Below are the code and all the weights of a small trained network. Each question names an input and a class and asks about switching units off, where a switched-off unit gives its printed mean instead of its output.

import numpy as np


def w(rows, s, z=0):
    codes = np.array(rows[::2]) - 128.0
    scale = np.full(codes.shape[1], s)
    scale[-1] = z or s
    return codes * scale


def f(y):
    return y / 2 * (1 + np.tanh(0.7978845608 * (y + 0.044715 * y**3)))


def log_softmax(a):
    a = a - a.max(-1, keepdims=True)
    return a - np.log(np.exp(a).sum(-1, keepdims=True))


def net(x, mask):
    res = np.array(x, float).reshape(1, 4) / 4 @ E
    y = f(res @ A[0][:, :-1].T + A[0][:, -1])
    res = res + np.where(mask, y, B[0][:, -1]) @ B[0][:, :-1]
    return log_softmax(res[-1] @ U[:, :-1].T + U[:, -1])


A, B = {}, {}
E = w([
[165,115,197,68,18,147,117,105,145,140],'x0',
[84,190,40,79,90,113,89,127,33,165],'x1',
[99,122,137,137,116,133,163,130,132,152],'x2',
[94,176,100,123,140,147,116,1,187,142],'x3',
],0.013)
A[0] = w([
[211,93,210,76,36,198,164,89,159,128,91],'N1',
[150,92,92,157,226,115,182,123,149,121,88],'N2',
[168,82,200,175,159,127,154,133,250,84,2],'N3',
[70,155,129,213,194,133,127,165,143,91,82],'N4',
[202,83,209,175,149,119,161,228,85,95,97],'N5',
[135,163,92,141,141,180,132,41,254,111,121],'N6',
],0.0099,0.0035)
B[0] = w([
[195,146,125,175,172,45,102,44,177,145,233],'N1',
[184,216,125,180,117,86,113,108,168,195,201],'N2',
[112,214,60,73,18,179,168,84,77,38,252],'N3',
[162,94,109,155,126,4,95,34,116,206,196],'N4',
[90,33,184,115,136,152,103,152,62,107,237],'N5',
[51,61,232,110,177,136,189,227,64,162,241],'N6',
],0.012,0.015)
U = w([
[73,56,255,141,185,178,111,181,80,119,109],'0',
[217,147,131,242,148,88,63,70,222,141,33],'1',
[68,212,18,69,49,194,120,121,98,73,252],'2',
],0.01,0.0032)

Each question gives the input, the list of numbers given to net, and the class t.
The units are the neurons (one row each of A and B). Each row of codes is followed by its name. A weight is (code - 128) times the scale printed after its matrix; where a second scale follows, it is the last column's (A, B and U).
mask holds one flag per neuron, in row order. A switched-off neuron (its flag False) gives its mean, the last column of its row in B, instead of its output. The means were averaged over made-up inputs and are rounded, as every weight is.
A unit's drop is (log p(t) with every unit on - log p(t) with that unit switched off) / (log p(t) with every unit on - log p(t) with every unit switched off).
The circuit of an input: a set's keep is (log p(t) with only the set's units on - log p(t) with every unit switched off) / (log p(t) with every unit on - log p(t) with every unit switched off). Starting from all 6 units, units are removed one at a time, each time the one whose removal leaves the highest keep (on an exact tie, the one counted first), for as long as the keep stays at least 0.8.
circuit, biggest first: the units of the circuit, biggest drop first
unit that matters most: the unit with the biggest drop
k most important neurons: the k neurons with the biggest drops, biggest first
drop of u: that unit's drop, to one decimal
input [-1,-5,8,3], class 2: 2 most important neurons => [N3; N5]
input [6,3,-7,6], class 0: 2 most important neurons => [N6; N2]
input [4,-3,2,-2], class 1: unit that matters most => N1
input [-7,2,8,5], class 1: 2 most important neurons => [N4; N5]
input [-4,-8,3,-5], class 2: 2 most important neurons => [N3; N6]
input [4,0,-1,-3], class 1: 3 most important neurons => [N6; N1; N3]
input [7,-4,1,-5], class 1: 2 most important neurons => [N1; N6]
input [-5,-4,-2,6], class 0: 2 most important neurons => [N6; N1]
input [1,2,-7,3], class 0: 3 most important neurons => [N3; N1; N2]
input [-1,-4,8,-1], class 2: 2 most important neurons => [N3; N6]
input [1,-5,-3,3], class 2: 2 most important neurons => [N3; N5]
input [6,6,-7,8], class 0: 2 most important neurons => [N6; N3]
input [-5,-6,6,7], class 0: 2 most important neurons => [N6; N1]
input [3,-5,-8,-2], class 2: circuit, biggest first => [N3]
input [-2,5,1,6], class 0: 2 most important neurons => [N3; N6]
input [-2,-3,0,7], class 0: drop of N6 => 2.5
input [3,-7,3,-3], class 2: drop of N5 => 0.0
input [8,5,-8,-4], class 1: drop of N1 => 0.1
